[[-50 -67 -58 -52 -44]
 [-10 -90 -63 -23 -23]
 [-17 -88 -49 -42 -54]
 [-20 -65 -70 -30 -43]
 [-18 -81 -55 -39 -51]]
=>
[[-50 -67]
 [-10 -90]
 [-17 -88]]

[[-57 -88 -16  16  43]
 [  2  -2  -1   3   1]
 [-50  46  56 -35  78]
 [ -2  12 -12  23 -18]
 [ 20  14  -4  -7   4]]
=>
[[-57 -88]
 [  2  -2]
 [-50  46]]

[[-39 -95  89  60]
 [ 96  12 -19  95]
 [  3  38 -51   2]
 [-76 -68 -13 -56]]
=>
[[-39 -95]
 [ 96  12]
 [  3  38]]

[[-35  18]
 [-49  31]
 [-33  12]
 [-65 -89]
 [ 59 -88]]
=>
[[-35  18]
 [-49  31]
 [-33  12]]

[[-11 -30 -31  50  17]
 [ 95  -8  56 -59  38]
 [ 70  21 -34 -41 -19]
 [ 64  13  71  -1  43]]
=>
[[-11 -30]
 [ 95  -8]
 [ 70  21]]

[[-29   4 -98]
 [-26   7   6]
 [-19  13 -33]]
=>
[[-29   4]
 [-26   7]
 [-19  13]]

[[-83  43  43  57 -83]
 [-15   8   2  17 -27]
 [ -3  11  17  -4   1]
 [ 27 -13 -26  -6  -1]]
=>
[[-83  43]
 [-15   8]
 [ -3  11]]

[[  1  16 -14  67 -53]
 [ 65  -1  35   7  43]
 [ 30  -4  28  -4  31]
 [-51 -80 -10   8  30]
 [ 46  29  11 -23   1]]
=>
[[ 1 16]
 [65 -1]
 [30 -4]]

[[ 97  50  38]
 [-12   0  58]
 [ 30  13  51]
 [ 11   3  54]]
=>
[[ 97  50]
 [-12   0]
 [ 30  13]]
---
[[-21  -2 -30 -61 -33 -17  30  18  25]
 [ 80 -25 -57  46  30  11  40  23  -5]
 [ 29  -2 -66  71  28  -6  26 -21  38]]
=>
[[ 29  -2 -66  71  28  -6  26 -21  38]
 [ 80 -25 -57  46  30  11  40  23  -5]
 [-21  -2 -30 -61 -33 -17  30  18  25]]

[[ 11 -55  55]
 [-24 -44 -63]
 [ 63 -39 -10]
 [ 33 -56  20]
 [ 63 -16  78]
 [ 75  58 -75]]
=>
[[ 75  58 -75]
 [-24 -44 -63]
 [ 63 -39 -10]
 [ 33 -56  20]
 [ 11 -55  55]
 [ 63 -16  78]]

[[-36 -93 -15 -65]
 [  1  36 -34  41]
 [  0 -13  -1  -9]
 [ 23  57 -16  52]
 [ 98  44  29  44]
 [-51   2 -87  29]
 [ -9 -19  65 -47]]
=>
[[-51   2 -87  29]
 [  1  36 -34  41]
 [ 23  57 -16  52]
 [-36 -93 -15 -65]
 [  0 -13  -1  -9]
 [ 98  44  29  44]
 [ -9 -19  65 -47]]

[[  29  -38   27]
 [  85   -1 -100]
 [ -76   18    7]
 [   3   16  -74]
 [ -25  -20  -69]
 [  33   -9  -68]
 [ -29   17   30]
 [ -22   34   67]]
=>
[[  85   -1 -100]
 [   3   16  -74]
 [ -25  -20  -69]
 [  33   -9  -68]
 [ -76   18    7]
 [  29  -38   27]
 [ -29   17   30]
 [ -22   34   67]]

[[  5 -35 -34 -37  33 -33  39  43 -27 -41  24]
 [-15   4   2   6 -31  68  -2  22  33  31  32]
 [  3 -17 -46 -39  13  -9 -13 -64  10  19 -27]
 [ 67 -46  28 -30   6  34  24  22  -1  14  79]
 [ -3  23  23  36 -31  54  11  30   6   4  22]]
=>
[[  3 -17 -46 -39  13  -9 -13 -64  10  19 -27]
 [  5 -35 -34 -37  33 -33  39  43 -27 -41  24]
 [-15   4   2   6 -31  68  -2  22  33  31  32]
 [ -3  23  23  36 -31  54  11  30   6   4  22]
 [ 67 -46  28 -30   6  34  24  22  -1  14  79]]

[[ -9  82  53  45 -18   3  -5   3   7 -53  -3  -2   0 -14  11]
 [ -7 -43  19 -33   6  17   0  17 -19  19  -4  -6  13 -15  23]
 [ 15   7  -1  -4  32  36  -3   6 -24  33 -14  -1  -9 -17   3]]
=>
[[ 15   7  -1  -4  32  36  -3   6 -24  33 -14  -1  -9 -17   3]
 [ -7 -43  19 -33   6  17   0  17 -19  19  -4  -6  13 -15  23]
 [ -9  82  53  45 -18   3  -5   3   7 -53  -3  -2   0 -14  11]]

[[ 34  14 -15   4 -16 -19  38 -26 -59 -51 -17   2  28   1  10]
 [  4 -27  16   3  34 -55  26   9 -17 -14  45  10 -27   2 -51]
 [  2  -3 -48  28 -33  34  20 -38   6   6 -26  27  29  19  28]
 [-10 -18 -17  21 -14   6 -18 -45 -14  15  10  33  25  21   1]
 [ 36  79  22  21   5  20  33  34 -17  -8 -17 -40  17  -9  30]
 [  8  19 -79  26  -5  36  69 -18  -8  -6 -36  -3   3  -6  26]]
=>
[[  8  19 -79  26  -5  36  69 -18  -8  -6 -36  -3   3  -6  26]
 [  2  -3 -48  28 -33  34  20 -38   6   6 -26  27  29  19  28]
 [-10 -18 -17  21 -14   6 -18 -45 -14  15  10  33  25  21   1]
 [ 34  14 -15   4 -16 -19  38 -26 -59 -51 -17   2  28   1  10]
 [  4 -27  16   3  34 -55  26   9 -17 -14  45  10 -27   2 -51]
 [ 36  79  22  21   5  20  33  34 -17  -8 -17 -40  17  -9  30]]

[[  4 -38 -36 -26  17 -49 -30  23]
 [-10  24 -65 -57  33 -14 -89  26]
 [-20  83 -49 -57  60  45 -56  21]
 [  0  -6  -8  -6   7  -9  -3   5]]
=>
[[-10  24 -65 -57  33 -14 -89  26]
 [-20  83 -49 -57  60  45 -56  21]
 [  4 -38 -36 -26  17 -49 -30  23]
 [  0  -6  -8  -6   7  -9  -3   5]]
